Below is a small trained network, with its code and all its weights. Each question gives an input and a target symbol and asks what happens when units are switched off, that is, made to give their printed mean instead of their output.

import numpy as np


def w(rows, s, z=0):
    codes = np.array(rows[::2]) - 128.0
    scale = np.full(codes.shape[1], s)
    scale[-1] = z or s
    return codes * scale


def f(y):
    return y / 2 * (1 + np.tanh(0.7978845608 * (y + 0.044715 * y**3)))


def softmax(a):
    e = np.exp(a - a.max(-1, keepdims=True))
    return e / e.sum(-1, keepdims=True)


def log_softmax(a):
    a = a - a.max(-1, keepdims=True)
    return a - np.log(np.exp(a).sum(-1, keepdims=True))


def net(x, mask):
    ids = ['ΔΘΛΦαβεζημξπστψω'.index(c) for c in x.split()]
    T = len(ids)
    res = E[ids] + P[:T]
    u = 0
    for l in range(2):
        r = res
        for j in range(2):
            rows = slice(2 * j, 2 * j + 2)
            q, k, v = (r @ M[l][rows].T for M in (Q, K, V))
            z = softmax(np.where(np.tri(T) > 0, q @ k.T / 2**0.5, -1e9)) @ v
            o = O[l][rows]
            res = res + np.where(mask[u + j], z, o[:, -1]) @ o[:, :-1]
        u += 2
        y = f(res @ A[l][:, :-1].T + A[l][:, -1])
        res = res + np.where(mask[u : u + 8], y, B[l][:, -1]) @ B[l][:, :-1]
        u += 8
    return log_softmax(res[-1] @ U[:, :-1].T + U[:, -1])


Q, K, V, O, A, B = {}, {}, {}, {}, {}, {}
E = w([
[108,65,180,125],'Δ',
[107,160,203,77],'Θ',
[85,79,85,210],'Λ',
[212,237,114,219],'Φ',
[50,102,61,126],'α',
[88,182,166,95],'β',
[148,156,88,180],'ε',
[211,191,78,73],'ζ',
[88,111,148,84],'η',
[167,203,200,160],'μ',
[48,105,243,100],'ξ',
[157,190,206,33],'π',
[183,131,70,1],'σ',
[89,74,71,92],'τ',
[117,194,195,139],'ψ',
[172,131,149,64],'ω',
],0.019)
P = w([
[77,103,102,128],'0',
[163,194,90,128],'1',
[213,66,187,60],'2',
[79,107,110,124],'3',
[167,196,87,127],'4',
[237,55,192,61],'5',
[80,108,114,123],'6',
[169,194,87,133],'7',
[249,52,193,59],'8',
[85,107,117,121],'9',
[169,190,86,136],'10',
[250,52,193,57],'11',
[83,109,122,119],'12',
[166,191,87,129],'13',
],0.014)
Q[0] = w([
[128,137,182,86],'L0H0',
[70,111,161,141],'L0H0',
[108,252,89,156],'L0H1',
[78,178,124,125],'L0H1',
],0.011)
K[0] = w([
[42,161,183,109],'L0H0',
[117,73,173,195],'L0H0',
[92,204,162,253],'L0H1',
[47,144,213,197],'L0H1',
],0.0077)
V[0] = w([
[102,175,133,205],'L0H0',
[6,218,77,149],'L0H0',
[145,95,104,131],'L0H1',
[219,2,222,235],'L0H1',
],0.0032)
O[0] = w([
[135,137,81,45,71],'L0H0',
[4,174,130,30,153],'L0H0',
[131,143,154,111,116],'L0H1',
[3,145,125,127,6],'L0H1',
],0.003,0.0015)
A[0] = w([
[76,72,166,118,183],'L0N0',
[130,152,247,129,81],'L0N1',
[117,195,81,122,2],'L0N2',
[117,188,117,163,120],'L0N3',
[36,170,112,98,149],'L0N4',
[114,108,42,180,152],'L0N5',
[76,79,75,91,70],'L0N6',
[76,113,140,229,156],'L0N7',
],0.013,0.0089)
B[0] = w([
[172,109,187,188,252],'L0N0',
[104,97,86,60,254],'L0N1',
[59,35,131,176,137],'L0N2',
[155,167,168,219,186],'L0N3',
[48,101,59,180,247],'L0N4',
[128,46,136,83,254],'L0N5',
[142,65,253,125,202],'L0N6',
[154,143,52,164,203],'L0N7',
],0.011,0.0054)
Q[1] = w([
[151,107,76,1],'L1H0',
[59,165,89,157],'L1H0',
[35,143,122,138],'L1H1',
[103,147,54,148],'L1H1',
],0.0087)
K[1] = w([
[104,79,51,15],'L1H0',
[20,122,162,144],'L1H0',
[6,147,163,121],'L1H1',
[1,175,177,100],'L1H1',
],0.0078)
V[1] = w([
[132,79,122,128],'L1H0',
[134,149,231,142],'L1H0',
[98,194,255,110],'L1H1',
[87,105,134,55],'L1H1',
],0.0055)
O[1] = w([
[101,163,130,131,171],'L1H0',
[170,129,161,152,118],'L1H0',
[3,173,151,86,3],'L1H1',
[76,59,103,57,138],'L1H1',
],0.0057,0.0043)
A[1] = w([
[176,185,18,102,89],'L1N0',
[123,28,203,108,78],'L1N1',
[208,207,224,125,144],'L1N2',
[127,40,181,52,89],'L1N3',
[221,136,244,157,36],'L1N4',
[156,210,177,59,170],'L1N5',
[143,184,193,172,8],'L1N6',
[77,49,201,130,160],'L1N7',
],0.011,0.014)
B[1] = w([
[92,211,81,60,155],'L1N0',
[85,207,153,169,237],'L1N1',
[158,130,242,105,202],'L1N2',
[213,111,36,189,233],'L1N3',
[12,47,49,135,178],'L1N4',
[3,111,127,186,190],'L1N5',
[158,95,2,38,134],'L1N6',
[130,175,145,32,251],'L1N7',
],0.0097,0.014)
U = w([
[64,75,176,129,77],'Δ',
[141,105,160,9,163],'Θ',
[116,59,122,180,144],'Λ',
[190,180,117,197,147],'Φ',
[103,164,100,131,181],'α',
[53,138,105,145,51],'β',
[120,150,43,161,70],'ε',
[124,187,88,72,61],'ζ',
[133,181,165,79,126],'η',
[124,189,166,186,124],'μ',
[82,152,140,89,93],'ξ',
[60,48,88,61,16],'π',
[210,116,108,54,217],'σ',
[186,211,131,98,173],'τ',
[77,184,84,211,59],'ψ',
[183,95,194,76,254],'ω',
],0.012,0.0084)

Each question gives the input, a string of symbols that net reads in full, and the target symbol t.
The units are the heads (2 rows each of Q, K, V and O) and the neurons (one row each of A and B). Each row of codes is followed by its name. A weight is (code - 128) times the scale printed after its matrix; where a second scale follows, it is the last column's (O, A, B and U).
mask holds one flag per unit, layer by layer, with each layer's heads first. A switched-off unit (its flag False) gives its mean, the last column of its rows in O or B, instead of its output. The means were averaged over made-up inputs and are rounded, as every weight is.
A unit's drop is (log p(t) with every unit on - log p(t) with that unit switched off) / (log p(t) with every unit on - log p(t) with every unit switched off).
The circuit of an input: a set's keep is (log p(t) with only the set's units on - log p(t) with every unit switched off) / (log p(t) with every unit on - log p(t) with every unit switched off). Starting from the 12 units with the biggest drops (on a tie, the unit counted first), units are removed one at a time, each time the one whose removal leaves the highest keep (on an exact tie, the one counted first), for as long as the keep stays at least 0.8.
units of the circuit, in order: the units of the circuit, biggest drop first
most important unit: the unit with the biggest drop
top k neurons: the k neurons with the biggest drops, biggest first
k most important neurons of layer l: the k neurons of layer l with the biggest drops, biggest first
heads that matter: for each layer, one digit per head in row order, 1 if its drop is at least 0.15 and else 0, layers parted by /
input Λ σ ξ ψ σ ψ, target σ: units of the circuit, in order	[L0N1, L1N3]
input Δ α α ζ α β ε Λ ω β ω π, target Λ: 4 most important neurons of layer 1	[L1N5, L1N3, L1N7, L1N4]
input Φ ω π ζ, target ζ: most important unit	L0N6
input ζ α ψ τ τ ψ τ σ Θ, target σ: 4 most important neurons of layer 0	[L0N1, L0N3, L0N6, L0N0]
input Λ ξ β α ψ ε β β ψ Λ α, target π: top 2 neurons	[L0N4, L0N5]
input α ω ω α α σ ζ ω σ ω α σ α Δ, target ω: 3 most important neurons of layer 1	[L1N1, L1N3, L1N4]
input α ψ Λ ε ω Λ σ Λ η, target Λ: top 4 neurons	[L1N4, L1N3, L0N4, L0N7]
input σ Φ α, target Δ: heads that matter	00 / 01
input ψ α α π π α ε Θ ξ τ Λ τ ψ σ, target ζ: heads that matter	00 / 00
input μ ψ α α ψ σ μ α Δ, target σ: heads that matter	00 / 01
input τ Θ ψ α ε σ α ξ α μ ψ α, target σ: top 4 neurons	[L1N3, L1N7, L1N5, L0N3]
input Θ π β α α τ τ η ε σ η Λ α Λ, target ε: 3 most important neurons of layer 1	[L1N7, L1N2, L1N0]
input α τ Λ α ε σ Λ α, target π: 2 most important neurons of layer 0	[L0N5, L0N4]
input π ψ α β α ω ζ μ σ η β α, target σ: 4 most important neurons of layer 1	[L1N3, L1N7, L1N5, L1N2]
input ψ ψ Λ ω ψ, target μ: top 2 neurons	[L0N3, L1N7]
input τ π ε, target ω: units of the circuit, in order	[L0N4, L0N1, L1N2]
input μ ψ α σ α β Δ ψ β Λ ψ Δ, target Λ: units of the circuit, in order	[L1N3]
input μ α μ β τ, target σ: 2 most important neurons of layer 0	[L0N6, L0N5]
input Φ α ψ ω, target ω: 3 most important neurons of layer 0	[L0N1, L0N4, L0N7]
input β α ψ Θ, target Θ: top 2 neurons	[L1N5, L1N1]
input ω ε ψ Φ ζ τ τ ω σ τ π, target ξ: top 2 neurons	[L1N5, L0N0]
input τ Λ ψ, target Λ: top 2 neurons	[L0N4, L1N5]
